Below is a small trained network, with its code and all its weights. Each question gives an input and a class and asks what happens when units are switched off, that is, made to give their printed mean instead of their output.

import numpy as np


def w(rows, s, z=0):
    codes = np.array(rows[::2]) - 128.0
    scale = np.full(codes.shape[1], s)
    scale[-1] = z or s
    return codes * scale


def f(y):
    return y / 2 * (1 + np.tanh(0.7978845608 * (y + 0.044715 * y**3)))


def log_softmax(a):
    a = a - a.max(-1, keepdims=True)
    return a - np.log(np.exp(a).sum(-1, keepdims=True))


def net(x, mask):
    res = np.array(x, float).reshape(1, 4) / 4 @ E
    y = f(res @ A[0][:, :-1].T + A[0][:, -1])
    res = res + np.where(mask, y, B[0][:, -1]) @ B[0][:, :-1]
    return log_softmax(res[-1] @ U[:, :-1].T + U[:, -1])


A, B = {}, {}
E = w([
[64,14,181,41,142,63],'x0',
[91,91,189,158,177,219],'x1',
[123,45,44,35,55,184],'x2',
[140,128,53,107,254,104],'x3',
],0.0074)
A[0] = w([
[130,116,141,127,191,136,113],'neuron 0',
[127,96,80,93,88,69,138],'neuron 1',
[131,130,106,127,121,103,131],'neuron 2',
[126,105,139,140,188,131,140],'neuron 3',
[150,178,90,139,150,132,183],'neuron 4',
[116,117,135,128,159,116,162],'neuron 5',
[109,69,172,119,116,195,168],'neuron 6',
[129,99,151,113,119,70,157],'neuron 7',
[135,163,191,187,124,123,114],'neuron 8',
[130,95,66,96,115,148,140],'neuron 9',
[136,169,155,171,113,104,160],'neuron 10',
[139,187,88,143,145,122,117],'neuron 11',
[149,204,148,170,139,134,251],'neuron 12',
[142,155,205,147,103,67,213],'neuron 13',
[134,172,186,150,97,129,173],'neuron 14',
[123,68,182,127,110,188,161],'neuron 15',
[99,72,101,122,183,142,208],'neuron 16',
[146,190,85,144,146,118,89],'neuron 17',
[129,96,160,114,136,147,127],'neuron 18',
[128,162,22,125,117,123,213],'neuron 19',
[127,109,145,146,88,186,164],'neuron 20',
[121,172,180,134,102,52,178],'neuron 21',
[123,191,126,154,132,123,187],'neuron 22',
[124,145,105,154,131,116,170],'neuron 23',
[146,122,53,109,97,137,189],'neuron 24',
[124,121,148,133,254,159,159],'neuron 25',
[128,175,177,141,126,131,102],'neuron 26',
[120,150,170,150,143,129,92],'neuron 27',
],0.013,0.0027)
B[0] = w([
[151,116,179,138,183,84,175],'neuron 0',
[151,159,70,86,17,87,200],'neuron 1',
[123,132,105,153,112,115,137],'neuron 2',
[150,95,182,132,186,86,180],'neuron 3',
[147,153,103,205,155,138,195],'neuron 4',
[130,105,169,146,145,110,157],'neuron 5',
[176,44,142,127,130,224,221],'neuron 6',
[150,103,158,211,79,115,182],'neuron 7',
[76,188,156,23,171,116,218],'neuron 8',
[169,148,79,24,99,118,198],'neuron 9',
[86,185,160,100,140,151,192],'neuron 10',
[150,163,104,197,139,171,187],'neuron 11',
[78,231,151,144,188,160,245],'neuron 12',
[30,102,175,146,54,118,214],'neuron 13',
[60,157,168,81,154,148,196],'neuron 14',
[146,43,137,136,150,217,214],'neuron 15',
[241,150,181,90,137,112,211],'neuron 16',
[149,157,100,203,130,187,190],'neuron 17',
[160,130,148,152,117,169,159],'neuron 18',
[92,140,12,221,162,89,207],'neuron 19',
[90,21,94,110,178,161,186],'neuron 20',
[62,115,172,186,49,130,200],'neuron 21',
[115,200,135,142,148,168,195],'neuron 22',
[132,148,126,156,138,140,153],'neuron 23',
[96,110,42,79,132,66,192],'neuron 24',
[181,54,205,170,253,21,254],'neuron 25',
[111,189,153,72,144,133,177],'neuron 26',
[121,170,140,65,146,109,169],'neuron 27',
],0.022,0.0087)
U = w([
[115,180,70,193,176,164,144],'0',
[119,72,117,122,149,234,203],'1',
[189,123,118,83,77,126,6],'2',
[167,119,191,153,163,49,197],'3',
[142,171,151,125,92,133,41],'4',
[82,111,185,159,1,92,110],'5',
[142,129,42,82,90,48,155],'6',
[27,180,183,105,147,153,94],'7',
],0.0076,0.0025)

Each question gives the input, the list of numbers given to net, and the class t.
The units are the neurons (one row each of A and B). Each row of codes is followed by its name. A weight is (code - 128) times the scale printed after its matrix; where a second scale follows, it is the last column's (A, B and U).
mask holds one flag per neuron, in row order. A switched-off neuron (its flag False) gives its mean, the last column of its row in B, instead of its output. The means were averaged over made-up inputs and are rounded, as every weight is.
A unit's drop is (log p(t) with every unit on - log p(t) with that unit switched off) / (log p(t) with every unit on - log p(t) with every unit switched off).
The circuit of an input: a set's keep is (log p(t) with only the set's units on - log p(t) with every unit switched off) / (log p(t) with every unit on - log p(t) with every unit switched off). Starting from the 12 units with the biggest drops (on a tie, the unit counted first), units are removed one at a time, each time the one whose removal leaves the highest keep (on an exact tie, the one counted first), for as long as the keep stays at least 0.8.
circuit, biggest first: the units of the circuit, biggest drop first
unit that matters most: the unit with the biggest drop
top k neurons: the k neurons with the biggest drops, biggest first
drop when u is switched off: that unit's drop, to one decimal
input [-8,6,-2,0], class 7: circuit, biggest first -> [neuron 8]
input [-6,8,-7,5], class 3: top 2 neurons -> [neuron 25; neuron 3]
input [3,-6,-6,0], class 5: circuit, biggest first -> [neuron 21; neuron 13]
input [7,-2,8,-4], class 2: circuit, biggest first -> [neuron 1; neuron 6]
input [5,4,8,-1], class 1: top 3 neurons -> [neuron 15; neuron 6; neuron 20]
input [2,-7,-8,5], class 7: top 2 neurons -> [neuron 13; neuron 21]
input [3,-7,-7,2], class 5: top 3 neurons -> [neuron 21; neuron 13; neuron 7]
input [5,-6,-8,-8], class 7: top 2 neurons -> [neuron 8; neuron 14]
input [2,-7,-7,7], class 0: top 3 neurons -> [neuron 17; neuron 11; neuron 4]
input [4,-8,-4,6], class 5: top 2 neurons -> [neuron 21; neuron 1]
input [-4,6,1,4], class 3: drop when neuron 25 is switched off -> 0.1
input [-1,0,-4,8], class 3: drop when neuron 25 is switched off -> 2.5
input [7,-2,7,-5], class 2: drop when neuron 1 is switched off -> 0.8
input [-2,0,3,4], class 6: unit that matters most -> neuron 12
input [6,-1,3,-2], class 2: drop when neuron 1 is switched off -> 0.2
